Below is a small trained network, with its code and all its weights. Each question gives an input and a class and asks what happens when units are switched off, that is, made to give their printed mean instead of their output.

import numpy as np


def w(rows, s, z=0):
    codes = np.array(rows[::2]) - 128.0
    scale = np.full(codes.shape[1], s)
    scale[-1] = z or s
    return codes * scale


def f(y):
    return y / 2 * (1 + np.tanh(0.7978845608 * (y + 0.044715 * y**3)))


def log_softmax(a):
    a = a - a.max(-1, keepdims=True)
    return a - np.log(np.exp(a).sum(-1, keepdims=True))


def net(x, mask):
    res = np.array(x, float).reshape(1, 7) / 4 @ E
    y = f(res @ A[0][:, :-1].T + A[0][:, -1])
    res = res + np.where(mask, y, B[0][:, -1]) @ B[0][:, :-1]
    return log_softmax(res[-1] @ U[:, :-1].T + U[:, -1])


A, B = {}, {}
E = w([
[154,230,84,39,113,95,102,93],'x0',
[197,184,65,180,65,67,234,79],'x1',
[71,172,240,179,179,61,141,216],'x2',
[34,144,78,121,59,164,119,107],'x3',
[136,148,58,175,97,134,44,241],'x4',
[137,123,109,226,145,118,44,116],'x5',
[139,145,2,97,211,164,205,114],'x6',
],0.0097)
A[0] = w([
[136,100,100,168,134,82,88,174,42],'neuron 0',
[144,139,140,114,133,175,45,199,116],'neuron 1',
[193,156,115,118,128,120,155,131,154],'neuron 2',
[121,161,20,177,47,113,107,142,148],'neuron 3',
[148,106,151,184,158,110,109,198,124],'neuron 4',
[107,116,121,138,135,129,155,78,58],'neuron 5',
[199,130,103,165,152,87,137,101,97],'neuron 6',
[124,137,135,101,113,113,125,164,2],'neuron 7',
[121,103,151,156,135,128,102,132,89],'neuron 8',
[97,149,169,108,131,116,175,160,9],'neuron 9',
[194,156,126,68,125,101,176,119,115],'neuron 10',
[68,104,126,145,104,132,109,145,58],'neuron 11',
[241,136,89,154,150,72,144,105,149],'neuron 12',
[163,160,108,106,147,118,91,94,140],'neuron 13',
[88,110,109,145,144,158,118,122,105],'neuron 14',
[135,137,159,170,141,120,138,188,76],'neuron 15',
[158,116,101,150,102,153,119,108,104],'neuron 16',
[116,116,129,149,145,116,139,166,99],'neuron 17',
[130,116,134,173,149,105,107,179,101],'neuron 18',
[164,93,53,124,121,179,99,86,156],'neuron 19',
[136,158,53,172,66,119,118,133,98],'neuron 20',
[134,131,142,149,106,163,136,135,148],'neuron 21',
[124,146,64,76,188,124,176,171,154],'neuron 22',
[133,166,100,130,134,147,116,149,98],'neuron 23',
[114,104,198,106,163,126,146,111,92],'neuron 24',
[134,165,114,97,153,118,29,134,84],'neuron 25',
[135,142,111,138,130,130,125,139,37],'neuron 26',
[137,113,126,90,113,107,34,245,113],'neuron 27',
[122,129,142,110,115,140,118,179,53],'neuron 28',
[166,165,117,117,117,121,158,109,82],'neuron 29',
[138,160,90,94,181,129,179,162,153],'neuron 30',
[134,109,140,146,93,143,147,107,161],'neuron 31',
[148,101,143,228,162,102,106,252,160],'neuron 32',
[161,93,36,118,126,194,97,76,133],'neuron 33',
],0.015,0.0087)
B[0] = w([
[113,157,83,108,137,172,152,135,165],'neuron 0',
[94,101,134,143,51,81,29,167,190],'neuron 1',
[86,162,137,151,136,111,204,56,172],'neuron 2',
[102,254,38,46,60,70,183,186,226],'neuron 3',
[145,170,136,179,135,144,134,185,199],'neuron 4',
[137,69,97,118,134,116,100,136,143],'neuron 5',
[143,66,200,161,130,127,203,39,167],'neuron 6',
[155,83,120,120,128,107,125,159,129],'neuron 7',
[138,160,118,161,109,125,155,137,155],'neuron 8',
[139,70,82,117,158,140,140,129,146],'neuron 9',
[165,131,94,103,138,91,232,42,182],'neuron 10',
[157,152,125,139,138,112,171,112,154],'neuron 11',
[135,104,166,130,144,80,220,58,199],'neuron 12',
[126,140,98,114,126,100,101,77,163],'neuron 13',
[154,107,132,114,122,71,115,115,153],'neuron 14',
[151,104,137,162,132,160,114,149,171],'neuron 15',
[96,130,83,61,175,153,118,137,155],'neuron 16',
[139,146,126,167,123,158,140,142,152],'neuron 17',
[146,189,129,154,131,186,124,158,176],'neuron 18',
[134,68,76,101,179,153,100,121,201],'neuron 19',
[58,205,71,48,73,92,172,150,192],'neuron 20',
[145,123,95,137,142,107,159,163,142],'neuron 21',
[161,145,59,114,234,243,148,164,196],'neuron 22',
[131,159,103,106,162,106,90,141,147],'neuron 23',
[109,155,86,129,114,86,184,112,165],'neuron 24',
[135,170,129,130,160,101,12,118,168],'neuron 25',
[97,122,114,126,136,134,128,134,127],'neuron 26',
[103,35,129,132,62,172,39,233,208],'neuron 27',
[123,58,158,145,88,108,126,152,141],'neuron 28',
[111,116,114,168,112,105,184,137,159],'neuron 29',
[129,176,73,94,193,209,170,110,184],'neuron 30',
[157,111,96,125,163,90,156,174,152],'neuron 31',
[173,253,174,170,149,180,134,232,252],'neuron 32',
[149,44,82,106,221,217,36,90,212],'neuron 33',
],0.0094,0.024)
U = w([
[144,139,148,118,92,25,214,58,183],'0',
[175,143,160,143,87,205,128,80,24],'1',
[142,156,130,112,164,116,27,53,74],'2',
[147,166,149,148,90,129,88,204,162],'3',
[152,8,127,118,157,154,70,103,154],'4',
[155,150,65,106,172,150,175,106,196],'5',
[94,65,183,140,90,132,137,137,3],'6',
[181,143,235,199,178,147,185,124,119],'7',
],0.011,0.0065)

Each question gives the input, the list of numbers given to net, and the class t.
The units are the neurons (one row each of A and B). Each row of codes is followed by its name. A weight is (code - 128) times the scale printed after its matrix; where a second scale follows, it is the last column's (A, B and U).
mask holds one flag per neuron, in row order. A switched-off neuron (its flag False) gives its mean, the last column of its row in B, instead of its output. The means were averaged over made-up inputs and are rounded, as every weight is.
A unit's drop is (log p(t) with every unit on - log p(t) with that unit switched off) / (log p(t) with every unit on - log p(t) with every unit switched off).
The circuit of an input: a set's keep is (log p(t) with only the set's units on - log p(t) with every unit switched off) / (log p(t) with every unit on - log p(t) with every unit switched off). Starting from the 12 units with the biggest drops (on a tie, the unit counted first), units are removed one at a time, each time the one whose removal leaves the highest keep (on an exact tie, the one counted first), for as long as the keep stays at least 0.8.
units of the circuit, in order: the units of the circuit, biggest drop first
unit that matters most: the unit with the biggest drop
k most important neurons: the k neurons with the biggest drops, biggest first
drop when u is switched off: that unit's drop, to one decimal
input [-2,8,7,7,-4,-1,2], class 0: units of the circuit, in order => (neuron 33; neuron 32)
input [-1,-4,-8,4,4,4,3], class 4: units of the circuit, in order => (neuron 33)
input [-5,-2,-2,8,-8,-1,0], class 4: units of the circuit, in order => (neuron 3; neuron 32)
input [0,-2,7,-2,-1,-1,2], class 3: 3 most important neurons => (neuron 12; neuron 6; neuron 10)
input [7,-7,-8,-5,7,7,-2], class 2: 3 most important neurons => (neuron 25; neuron 3; neuron 13)
input [-6,5,0,-4,5,8,0], class 3: 3 most important neurons => (neuron 3; neuron 20; neuron 32)
input [-4,-3,6,-7,0,-4,7], class 7: units of the circuit, in order => (neuron 3; neuron 32)
input [-8,-7,-8,-8,-8,0,-5], class 4: 2 most important neurons => (neuron 3; neuron 32)
input [-3,-7,4,5,-6,-7,-7], class 6: 4 most important neurons => (neuron 3; neuron 10; neuron 12; neuron 20)
input [4,-8,8,8,-1,-8,-5], class 6: 3 most important neurons => (neuron 32; neuron 33; neuron 3)
input [5,-8,-4,-4,-4,-5,-6], class 2: 2 most important neurons => (neuron 32; neuron 25)
input [1,-7,5,5,-1,-6,-1], class 6: 2 most important neurons => (neuron 32; neuron 33)
input [-2,1,-6,5,-3,5,3], class 4: 2 most important neurons => (neuron 33; neuron 32)
input [1,3,1,3,-2,8,-4], class 0: unit that matters most => neuron 27
input [4,2,-4,7,5,3,-5], class 3: 2 most important neurons => (neuron 3; neuron 10)
input [2,-4,-6,-1,6,-6,-8], class 4: 2 most important neurons => (neuron 32; neuron 3)
input [6,6,-3,7,-5,7,0], class 0: drop when neuron 30 is switched off => 0.2
input [7,-5,8,1,5,3,8], class 3: drop when neuron 23 is switched off => 0.0
input [-2,4,5,2,-5,7,7], class 7: drop when neuron 3 is switched off => 0.3
